Known rows:
[ -3  35  21  -4 -34   8  19  16  10  68 -32 -23  19 -22  38 -31 -72 -10
 -27 -43  -8 -46 -19   5  30   5   5 -76 -15] : drufi
[  1  17  19  -8 -32  24  17 -14  28  40 -20  12   5 -21  32 -29 -58 -15
 -25 -23   6 -37 -27  -3  16  34   4 -52 -32] : grilok
[ 11  32  37  12 -24  31  35 -19  23  27 -23 -15 -22 -21  44 -15 -81  -3
 -22 -29   1 -18 -12  11 -12  22   1 -51   8] : didro
[  6  16  26  13 -17  62  15 -62  32  -9  -3  23 -29 -10  37  -9 -48  18
 -15   2  16 -15 -34   7 -30  69  -8 -31 -15] : stiklim
[  9  33  37  12 -16  56   1 -48  34 -10   0  21 -22 -10  49   7 -52  14
  -1  -1  16 -25 -40  13 -21  61 -12 -35 -15] : geges
[-14  26  27   7 -15  -1  28 -31  32  26 -15 -27  -8 -16  54   4 -82 -19
 -20 -27  17 -41 -21   4  22  32 -18 -25  -9] : kuflis
[-29  20  21  14 -32  30  23 -39  -4  20   1  -1   5  14  64 -25 -65  30
 -10  -8 -11 -31 -58  14 -17  18   4 -53  -4] : vukirik
[-16  26  41  24 -38  24  24 -38  12  19   1  -6  -5  12  55 -33 -62  24
 -27 -21 -13 -29 -39  11 -19  20  11 -34  23] : flosken
[ 12  36  40  12 -24  38  31 -17  22  28 -19 -10 -18 -20  44 -15 -82  -1
 -20 -27  -2 -25 -19   8  -5  22   2 -47  14] : zibim
[-14  24  21  -1 -36  36 -14 -17  24  29  -8  16  16  -8  40 -21 -39   7
 -16 -12  -2 -52 -51   1   9  50  -5 -50 -35] : zistizer
[  0  23  62  24 -30  70  37   7  23  30  16  25 -25 -47  55  22 -88 -46
  17   8  -3 -42 -35  14  -5   4  -4 -65  47] : muskon
[  6  31  36  10 -27  32  30 -16  20  28 -22  -7 -20 -21  46 -17 -80   0
 -20 -25   1 -23 -20  12 -11  26  -1 -52  10] : skabel
[  3  18  23   8 -29  27  26 -26  14  27 -17 -11 -14 -24  44 -17 -76  13
 -25 -22  -2 -20 -18   9 -17  30  -5 -55   6] : tregratra
[ -5  20  58  22 -25  75  38   9  27  33  10  27 -27 -48  54  18 -78 -40
  19   2  -3 -40 -34  14  -8   9   1 -63  52] : flikla
[  4  18  13  -6 -30  30  17 -23  22  40 -22  11   6 -21  28 -34 -52  -6
 -26 -27   6 -31 -27  -4  19  34   3 -57 -34] : truko
[-35  17  12 -10 -31  26  48 -43  56  35 -52  -8  -5 -18  32   5 -76 -15
 -10 -23  -7 -46 -52  -6   2  -1  -7 -45 -60] : rekir
[  8  35  40  10 -24  29  27 -19  23  24 -19 -12 -14 -20  51  -8 -79  -7
 -11 -19   6 -26 -33  20  -7  24  -1 -50   9] : stoklor
[-39  23  27   2 -31  44  54 -39  53  31 -50  -2  -7 -31  35  28 -93   7
  -5 -20 -19 -35 -55   5 -28 -16 -10 -59 -57] : brutrul
[-29  17  14 -21 -25   9   5 -49  44  20 -27 -35  14  10  40   6 -69 -56
 -19 -28  11 -78 -35  13  35  45 -21  -8 -21] : podel
[ 12  33  28  -7 -19  54 -11 -51  47   2   0  40  -1  -1  42  -4 -24 -12
   0  -4  28 -43 -46  -2  14  71 -12 -38 -38] : dokek

Facts:
bezu	Λ	flovi; bimim	Λ	podi; brabus	Λ	roli; broger	Λ	detrik; bruflir	Λ	podel; bruple	Λ	fisto; brutrul	Λ	bezu
defam	Λ	pememin; detrik	Λ	stoge; drulopok	Λ	tero; fisto	Λ	vunim; flapozor	Λ	godrigis; fleskiplis	Λ	flapozor; fliflel	Λ	zodedol
flosken	Λ	rutrogir; fole	Λ	godak; gade	Λ	pludril; gapluk	Λ	ligum; godak	Λ	sagra; godrigis	Λ	nabal; gradre	Λ	gapluk
gredrel	Λ	rekir; gregro	Λ	drulopok; groki	Λ	stofis; kagin	Λ	broger; klagum	Λ	kuflis; klavim	Λ	lanir; klepil	Λ	stusa
kliflen	Λ	didru; klisastuk	Λ	plotrum; ladru	Λ	vistir; lanir	Λ	gregro; lapur	Λ	gradre; ligum	Λ	bruple; lubra	Λ	muskon
maplu	Λ	vaflur; nabrum	Λ	gade; nofal	Λ	truse; pememin	Λ	fastis; plita	Λ	traplazo; plotrum	Λ	triskos; pludril	Λ	kliflen
podel	Λ	brabus; podi	Λ	veflok; rekir	Λ	ladru; ristin	Λ	fleskiplis; roli	Λ	ristin; rutrogir	Λ	vukirik; sagra	Λ	tafu
sanor	Λ	flikla; stetrinak	Λ	dridir; stofis	Λ	lubis; stoge	Λ	klepil; stusa	Λ	bruflir; sugre	Λ	klavim; tero	Λ	groki
traplazo	Λ	flosken; tresko	Λ	bimim; triskos	Λ	kagin; trokagrol	Λ	defam; vaflur	Λ	stetrinak; vistir	Λ	sanor; vukirik	Λ	maplu
vunim	Λ	tresko; zistizer	Λ	droker; zodedol	Λ	brutrul; brabus	α	lozim; branal	α	droker; bruple	α	flosken; brustos	α	nabal
brutrul	α	satrul; bufla	α	stoge; defam	α	zodedol; detrik	α	tresko; didru	α	zepli; dokek	α	nabrum; dopli	α	gaki
dragrak	α	dokek; dridir	α	dopli; droker	α	godak; drufi	α	didru; fastis	α	fliflel; fisto	α	geges; fleskiplis	α	defam
fliflel	α	ladru; flosken	α	bufla; gaki	α	grifebris; geges	α	dragrak; gigre	α	roli; godak	α	groki; grifebris	α	fisto
gripun	α	maplu; groki	α	vaflur; kagin	α	triskos; kiskas	α	klestek; klagum	α	traplazo; klasagrus	α	zistizer; klestek	α	klisastuk
klisastuk	α	klagum; klugil	α	zeves; ladru	α	plidraskes; lanir	α	vomo; lozim	α	drufi; lubra	α	sagra; maplu	α	skigrir
mifosal	α	truse; musom	α	lubra; nabal	α	suzikluk; nabrum	α	stiklim; pladogra	α	musom; plebrozuk	α	skoflus; purek	α	lanir
ratre	α	vustik; rekir	α	branal; ristin	α	tafu; roli	α	brustos; sagra	α	plebrozuk; satrul	α	tedrifum; skidror	α	dresa
skigrir	α	tupe; skoflus	α	ratre; stiklim	α	feme; stofis	α	detrik; stoge	α	vistir; sugre	α	trepuzun; suzikluk	α	bruple
tafu	α	fleskiplis; tedrifum	α	rekir; traplazo	α	gigre; trepuzun	α	skidror; tresko	α	dridir; triskos	α	fastis; truse	α	brabus
tupe	α	purek; vaflur	α	pladogra; vistir	α	gade; vomo	α	stofis; zepli	α	klugil; zeves	α	gripun; zistizer	α	flaflobal
zodedol	α	klasagrus; bezu	ξ	fliflel; bimim	ξ	bruple; brabus	ξ	feme; braklas	ξ	muskon; briken	ξ	zepli; bruflir	ξ	gredrel
brutrul	ξ	triskos; bufla	ξ	fastis; defam	ξ	rekir; didro	ξ	sagra; didru	ξ	tafu; dragrak	ξ	klagum; dresa	ξ	skiplor
drimim	ξ	kuflis; drufi	ξ	stofis; drulopok	ξ	klavim; feme	ξ	motri; flaflobal	ξ	fluplover; flapozor	ξ	lubra; flikla	ξ	tresko
fliskem	ξ	sanor; flosken	ξ	rutrogir; flotruk	ξ	grilok; flovi	ξ	pladogra; gade	ξ	flovi; gaki	ξ	flotruk; godrigis	ξ	plidraskes
gregro	ξ	skudos; grifebris	ξ	fisto; grilok	ξ	gripun; griro	ξ	stetrinak; groki	ξ	maplu; gruskek	ξ	vomo; gugi	ξ	flosken
kistes	ξ	sugre; klagum	ξ	skugrir; klasagrus	ξ	kistes; klepil	ξ	sepi; klestek	ξ	tririzok; kliflen	ξ	drufi; kudur	ξ	zeves
kuflis	ξ	sutrer; ladru	ξ	bruflir; lapur	ξ	veklon; lubis	ξ	vustik; lubra	ξ	ratre; maplu	ξ	satrul; mifosal	ξ	skigrir
motri	ξ	briken; muskon	ξ	nabrum; musom	ξ	klepil; nabrum	ξ	ridram; nofal	ξ	gade; pladogra	ξ	fliskem; plidraskes	ξ	lubis
plotrum	ξ	mifosal; pludril	ξ	grifebris; podel	ξ	truse; podi	ξ	skoflus; ratre	ξ	zibim; rekir	ξ	nofal; ridram	ξ	tupe
ristin	ξ	kudur; sagra	ξ	drulopok; sanor	ξ	podel; satrul	ξ	mital; sibek	ξ	klestek; skabel	ξ	skidror; skidror	ξ	groki
skigrir	ξ	zubi; skiplor	ξ	bezu; skoflus	ξ	stufom; skudos	ξ	bufla; skugrir	ξ	griro; stetrinak	ξ	dresa; stofis	ξ	kliflam
stoklor	ξ	gaki; sugre	ξ	gugi; sutrer	ξ	flaflobal; tafu	ξ	braklas; tedrifum	ξ	didru; tero	ξ	vaflur; tregratra	ξ	lozim
trepuzun	ξ	pludril; tresko	ξ	gregro; tririzok	ξ	didro; triskos	ξ	ladru; trugra	ξ	musom; truko	ξ	broger; truse	ξ	godrigis
tupe	ξ	flikla; vaflur	ξ	ristin; veflok	ξ	tedrifum; veklon	ξ	dragrak; vistir	ξ	flapozor; vomo	ξ	trugra; vustik	ξ	drimim
zepli	ξ	podi; zibim	ξ	truko; zubi	ξ	kliflen; bezu	γ	c; bimim	γ	d; brabus	γ	a; braklas	γ	a
branal	γ	a; briken	γ	b; broger	γ	b; bruflir	γ	a; bruple	γ	b; brustos	γ	a; brutrul	γ	a
bufla	γ	a; defam	γ	a; detrik	γ	a; didro	γ	a; didru	γ	c; dokek	γ	c; dopli	γ	a
dragrak	γ	a; dresa	γ	a; dridir	γ	b; drimim	γ	d; droker	γ	a; drufi	γ	c; drulopok	γ	b
fastis	γ	b; feme	γ	a; fisto	γ	b; flaflobal	γ	a; flapozor	γ	b; fleskiplis	γ	d; fliflel	γ	b
flikla	γ	a; fliskem	γ	b; flosken	γ	a; flotruk	γ	b; flovi	γ	b; fluplover	γ	c; fole	γ	b
gade	γ	d; gaki	γ	a; gapluk	γ	a; geges	γ	a; gigre	γ	c; godak	γ	a; godrigis	γ	a
gradre	γ	a; gredrel	γ	d; gregro	γ	d; grifebris	γ	b; grilok	γ	c; gripun	γ	d; griro	γ	a
groki	γ	c; gruskek	γ	d; gugi	γ	d; kagin	γ	b; kiskas	γ	b; kistes	γ	a; klagum	γ	d
klasagrus	γ	a; klavim	γ	a; klepil	γ	b; klestek	γ	a; kliflam	γ	a; kliflen	γ	a; klisastuk	γ	d
klugil	γ	a; kudur	γ	a; kuflis	γ	b; ladru	γ	b; lanir	γ	a; lapur	γ	b; ligum	γ	a
lozim	γ	b; lubis	γ	a; lubra	γ	a; maplu	γ	a; mifosal	γ	b; mital	γ	a; motri	γ	b
muskon	γ	a; musom	γ	b; nabal	γ	c; nabrum	γ	c; nofal	γ	d; pememin	γ	c; pladogra	γ	b
plebrozuk	γ	a; plidraskes	γ	b; plita	γ	a; plotrum	γ	a; pludril	γ	a; podel	γ	c; podi	γ	a
purek	γ	a; ratre	γ	a; rekir	γ	d; ridram	γ	c; ristin	γ	a; roli	γ	a; rutrogir	γ	c
sagra	γ	a; sanor	γ	d; satrul	γ	c; sepi	γ	c; sibek	γ	c; skabel	γ	a; skidror	γ	a
skigrir	γ	c; skiplor	γ	a; skoflus	γ	a; skudos	γ	a; skugrir	γ	a; stetrinak	γ	b; stiklim	γ	a
stofis	γ	d; stoge	γ	b; stoklor	γ	a; stufom	γ	a; stusa	γ	d; sugre	γ	c; sutrer	γ	c
suzikluk	γ	b; tafu	γ	a; tedrifum	γ	c; tero	γ	d; traplazo	γ	b; tregratra	γ	a; trepuzun	γ	a
tresko	γ	a; tririzok	γ	b; triskos	γ	a; trokagrol	γ	c; trugra	γ	c; truko	γ	c; truse	γ	c
tupe	γ	a; vaflur	γ	a; veflok	γ	a; veklon	γ	a; vistir	γ	b; vomo	γ	a; vukirik	γ	a
vunim	γ	a; vustik	γ	d; zepli	γ	d; zeves	γ	a; zibim	γ	a; zistizer	γ	c; zodedol	γ	a
zubi	γ	d

Rows:
No name comes twice in this set of rows, the named rows included.
[-16  36  32  17 -27  -9  34  17  10  69 -34 -35  14 -34  55  -1 -97   2
 -25 -42 -10 -43 -16  11  23  -5  -2 -78   3]	mifosal
[-23  32  11  18 -20  -5  -1  11 -10  52  -5 -19  20 -28  61   2 -78  32
 -23 -12 -11 -43 -27  14  18  23 -13 -78 -12]	lozim
[ -5  -1  50  11 -34 101  35 -22  65  16   8  72 -26 -34  23  -3 -43 -53
  23  11  20 -51 -52  -4   8  39  14 -32  -3]	nabrum
[  6  40  29   2 -31   8  23  10  22  60 -28 -27   9 -23  49 -18 -82  -9
 -20 -41   0 -43 -21  11  18   4   7 -68   5]	zepli
[  0  24  51  21 -29  39   6  -1  15  20  10   9 -13 -27  50 -10 -62  -5
 -16  -8   0 -33 -24  16 -15  40   2 -46  43]	bufla
[ 10  28  24  -9 -38  11  26  -4  29  52 -32  -8   4 -22  33 -40 -65 -18
 -26 -43   4 -33 -22   0  21  15   9 -60 -20]	skigrir
[ 44  48  61  16 -20  48  39 -50  67   1 -48   4 -24  -2  33 -36 -61  26
 -25 -47  32  -3 -12  11 -28  43  21 -35 -11]	dragrak
[ -9  21  26   0 -36  24  27  29  16  69  -8   0   9 -35  36 -16 -73 -38
  -9 -22 -14 -49 -24   0  30  -2  10 -81   1]	didru
[ -2  28  20 -10 -30  14  14 -32  34  35 -20  -9   4 -12  43 -12 -58 -38
 -16 -30  13 -50 -34  -3  33  36 -15 -40 -30]	sutrer
[ 19  29  46   9 -24  46  28 -43  41   7 -19   5 -30 -16  37  -9 -69  -7
 -13 -23  18 -16 -31   5 -19  38  -3 -32  -2]	gaki
[ -9  -3  47   7 -35  66  31   9  35  49   8  47 -12 -52  31  -3 -62 -55
  13  -3  -1 -50 -43  -7  16  12  13 -68   9]	ridram
[  9  29  29  14 -10  33  33 -13  18  33 -16 -16 -13 -15  52 -22 -80   3
 -11 -31  33 -31  -9  20  28  38   4 -50   1]	musom
[-35  33  28   6 -33  24 -13 -23  43  24 -15  13  20 -13  42  11 -45  15
 -11 -10 -17 -58 -70   3 -11  29 -15 -44 -29]	klisastuk
[  7  20  27  10 -22  44   6 -42  25   3  -6  10 -19 -15  48 -12 -58  17
 -16   2   3 -19 -35   8 -19  49  -9 -41  -7]	dopli

The same things again, as new rows of numbers:
Known rows:
[ 6  3  4  4  6 -3 -7  2  0 -4 -1  4  2  5  0  4 13 -8 -3 -2 -2 -2 10 -7
  2 -7 -5 11  0 -4] : zodedol
[ 4  2  6  4  4 -2 -7  2 -2 -7 -2  7  1  5  0  4 14 -8 -4 -2 -2 -1 11 -4
  5 -6 -5 11  2 -3] : zibim
[ 16  18 -14  -2  24 -21   1   0  12  18  -5 -32  21  10 -18  19  -5   4
  -9 -11  23   1   8   9  -7  -5 -28   6   7  28] : sanor
[ 13  10  -9   9   9  -8  17  -7 -25  -5  17  11   5  -2   4  -7  -1 -12
  -5  -2  10  10   6  -1   0  -1  11  16  -4  10] : lapur
[ 12   7  -5   4  11  -8  11  -7 -14  -4   6   4   1   1   3  -5  -3  -3
  -7  -4   2   7   9  14   5  -5   3  10 -12   9] : fole
[ 27  23 -19  10  16 -32  12  -1  25  14   0  -3 -17   1  13  15  -2   8
 -12 -18  -9  19   9  16  -7  -1 -12 -16 -21  15] : plidraskes
[ -8  15  11   1   1   6  10 -21  -1  15   9  17   6   8   9  -8 -19 -13
 -19   8   1   2  10  18  17   1   7 -16   1  21] : lozim
[  9  -1   0  -2   4 -10  -4  14 -16 -48 -13  18   3 -10  -3  21  18   2
 -23 -16   1 -17  -4   0  -3  13  -7  23  -1  -1] : dragrak
[  7  -7   1  -5  14 -20  -2  -5  -9  11   4   0   5   1  -8  13  37 -16
   2   3 -14   1  22 -10  18 -10  -5  18 -11  -6] : plebrozuk
[ -3  13   8   4   6   4  10 -17 -10  10   9  13   7   5   9 -10 -14  -9
 -14   5   1   5  12  15  17  -3   8  -7  -2  20] : mifosal
[ 12   4  -2   3   8  -7  14  -9 -15  -6   7   8  -2   1   4 -11  -3  -4
  -4   0   1   5  11  16   5  -5   5  12 -13   0] : fliflel
[ 10   7  -6   2  11  -8  11  -8 -15  -5   4   6   4   0   6  -8  -2  -1
  -6  -4   0   5   9  15   5  -5   3  10 -11   6] : drulopok
[  4   1  32  13  14  -1  -6  -4   0 -12  -5   5 -16  15 -11  13  13  -4
 -12  -3   3   9  17  -5  10  -8  -5  21  -9   5] : triskos
[ 15   6   3  20   2  14 -15  12   5 -12  -7  -6 -10  16   7 -14  -5   2
  13  -9   7   8   6  -7 -16 -22  -7  17   5 -14] : brustos
[-11  21  20  10  -7   2  -7  -6 -15   9  -6  32   9   8  -9  -4   6 -10
 -34   4   4  -8  -3  13   8  16 -11 -15  17  10] : skigrir
[ -3  -2  18   4  -3  24 -13   2  -1  18   1  17  -4  13  -6  13  -4 -19
 -13   9  -1  -9  13   3  24  -1   8 -16  18  22] : brabus
[ 10   3   2  -2  12  -4   4  -4 -12  -6   1   1   1   2   1  -7  13   4
  -5  -4  14   0  18   7   6   1  -4   4   2   3] : zubi
[-17  14  23  -2  -9  10  -6 -12   9   6   3  24   7  10   5   6  -5 -20
 -24  10   0 -10   9   1  15   6  -2 -17  12  14] : zeves
[  7  -8   0  -7  16 -21  -3  -6  -9  13   2  -2   6   1  -7  13  40 -15
   1   4 -16   0  25  -8  20 -11  -5  18 -12  -7] : droker
[ 29  14 -16   0  20 -46  15  -1  30  26   3  -1 -29  -4  17  19  39  11
  -9 -15 -11  20  31   4   4   9 -16 -31 -23  -2] : vustik

Rows:
No name comes twice in this set of rows, the named rows included.
[ -6   9  13  -3  -2  -1  -5   0  -2 -23  -6  24   8  -1   0  18   5 -10
 -29  -4   2 -16   0   2   7  14  -7  -1   8  12]	vomo
[ 20  19 -15   6  26  -6  -9   7   8  14  -8 -54  31  21 -29   7 -25   6
   4 -13  40   3   0   7 -20 -22 -32  27  19  31]	gade
[ 21  11  -9  19   7   6   5   0  -5 -10   4  -4  -8   9  14 -27 -19   6
  13  -8  11  16   3  12 -18 -19   2  16  -6  -8]	bruple
[ 15   9  -8  16  12   7   2   0 -13  -8   1  -3  -3   8  10 -22 -14   8
   6 -10   7  14   5  11  -6 -18   5  17  -6   3]	vistir
[ 25   9  -7  19  13 -19 -12  18   6  35 -19 -12  -3  18 -36  28   4  -3
 -11 -10   5   4  -5  21  -3   1 -27  -2  11  19]	podel
[ 23  20  -8  14   4 -31   0   9  47  10  -4  12 -36   2  23  25  22   5
  -9 -19 -20  18  15  -3  -9   5 -17 -31 -17  -8]	flaflobal
[-14  20  23  13  -5   7  -7 -12 -10  27  -2  27   8  14  -8 -12   4 -15
 -25  10   2  -2   4  10  12   8  -9 -19  17   8]	drufi
[ 23  -9   6   5   2  12 -15  10  -5   1   6   6 -11   6 -12  11   9  -5
  -2  -1  -9 -10  16   2  10  -5  -4   7   2   5]	ristin
[ -2   5  -2  25  25   1 -15  11 -69  15  -4  23   5  -6  -2 -12  61   1
 -12 -11 -14  17  18 -29  28  -4  18  16   8  10]	tedrifum
[ 21  10  -6  20  12   9   2   3  -7 -10   0  -7 -11  10  11 -25 -21  11
  11 -11   9  17   5  13 -12 -21   3  15  -7  -3]	suzikluk
[  9  16 -11   5  21 -14 -16   7  14  18  -8 -36  31  15 -28  29  -6 -11
  -7  -9  13  -1   0  -6  -8 -19 -29  25  13  31]	defam
[  5   8   9  14   2  -7  -7   1 -20   6  -7  17   1   7 -12 -12  21  -3
 -10  -1  -1   0   3  10   1   2 -14   8   4 -13]	bezu

The same things again, as new rows of numbers:
Known rows:
[  1  -7   6   5  -3   9   3   1 -12  21   4  11  10  -4 -19] : flotruk
[-21 -14   0 -20 -10   3   8 -17  -8  -4  -5 -27 -23   0  22] : klisastuk
[ -1  -2  -8   0   0  -1 -10   1  -7  -3  -4  -3   9  11  -8] : feme
[-42  -5 -28  -9   6   7  12 -47   6 -45 -15  18  25  -3  14] : bufla
[ 10   2  -5  -3   1   1  -4   0   6 -19  -3   9  -4  -4   9] : dragrak
[ -4  -9 -15 -20  -2 -17  -4 -15 -21  19 -10 -26  -9   3  11] : stusa
[ 11   7 -18   0   3   2  -6   6   8 -17  -6  15 -14 -12  10] : vomo
[  3  10  -3  -3  17  -1  -6  -9   2  -8 -12   0 -31 -16  20] : stofis
[ -6   4  16   4 -17  15   4 -12   8 -21   4 -16   9  -2   3] : brustos
[ 24   8   4 -16 -21  -6  12 -28  -1   6  10 -22  17 -20   4] : nabal
[  0  -4 -18  13  12  33  -1   9  -2 -11   7  -7   9  23   3] : gradre
[  5  -5 -28 -12  13   3  -7 -18  -1 -33 -15  30  -1  -7  10] : tupe
[ 32   6  -9 -24   4 -21   5 -22  -5  11  -4 -22  -2 -23  31] : fleskiplis
[ -6   4  18   2 -12  13  11 -14   7 -12  10 -14   0  -3  -2] : gigre
[ -1  -9  13   7  -1   9   1  -1 -12  15   3  15  10  -4 -22] : stetrinak
[-2 -4 -9 -1  1 -2 -9 -3 -8 -5 -3 -1 11 15 -7] : dresa
[  5   1   3   0   0  -3   0   4   7 -16   1   4  -1   1   6] : brutrul
[ 1  0 -6  3 -1 -2 -8  3 -6 -3 -3 -5  8 11 -7] : tregratra
[ 39 -18  23 -13  -5   1 -25  -1 -22 -13   1  -1   6  29 -21] : muskon
[  5   7 -16  -1   2   2  -5   2  10 -14  -5  12  -8 -10  13] : zeves

Rows:
No name comes twice in this set of rows, the named rows included.
[ 21   4  -4 -15 -24  -2   7 -21   0  -4   5 -23  23 -16  12]	roli
[  1  -4  23  -4  13 -20  11   6  16  -9   8  11  -4  16   7]	groki
[ -5 -19  -8 -12 -16  -2   6  -2 -23  28   2   8   8  -6 -15]	klepil
[ -7  12  24  29   6 -36  51  41   2  -3  14   9 -12 -31   1]	pladogra
[  2   2   5  -2  -5   3   2  -3   9 -18   1  -2   1   1   7]	klestek
[-23  16 -16   3 -10  17 -17  10  34  66   7 -20   1  10   6]	fluplover
[ 11   6 -11  -3   6   5   0   0   6  -9  -1  14 -18 -11   3]	skigrir
[-6 -1 -8  7  3  8 -6  4 -3 -4 -1 -5  6 14 -5]	plita
[ -6   4  14   5 -10  18   4  -9  10 -24   4 -10   7   1   3]	flosken
[ -2  -2  29  11 -11  29  17  -7   4  -1  11   4   7 -15  -7]	traplazo
[-23  21  -8   7 -12   7 -22  19  34  51   1 -20   6   8   5]	lubis
[-44 -10 -47 -11  17  -7   1 -37  -8 -27 -22  23  29   9   3]	skudos
[  4   4   8   9   5  17   8   4   8   4   4  29  -6 -23  -4]	fisto
[-22  25   2  26  10 -20  14  17  -8  11  -5 -37 -25 -17   5]	sanor
[  1  -6  12  -6   8 -18   7  10  16 -15   3   6   5  15  16]	godak

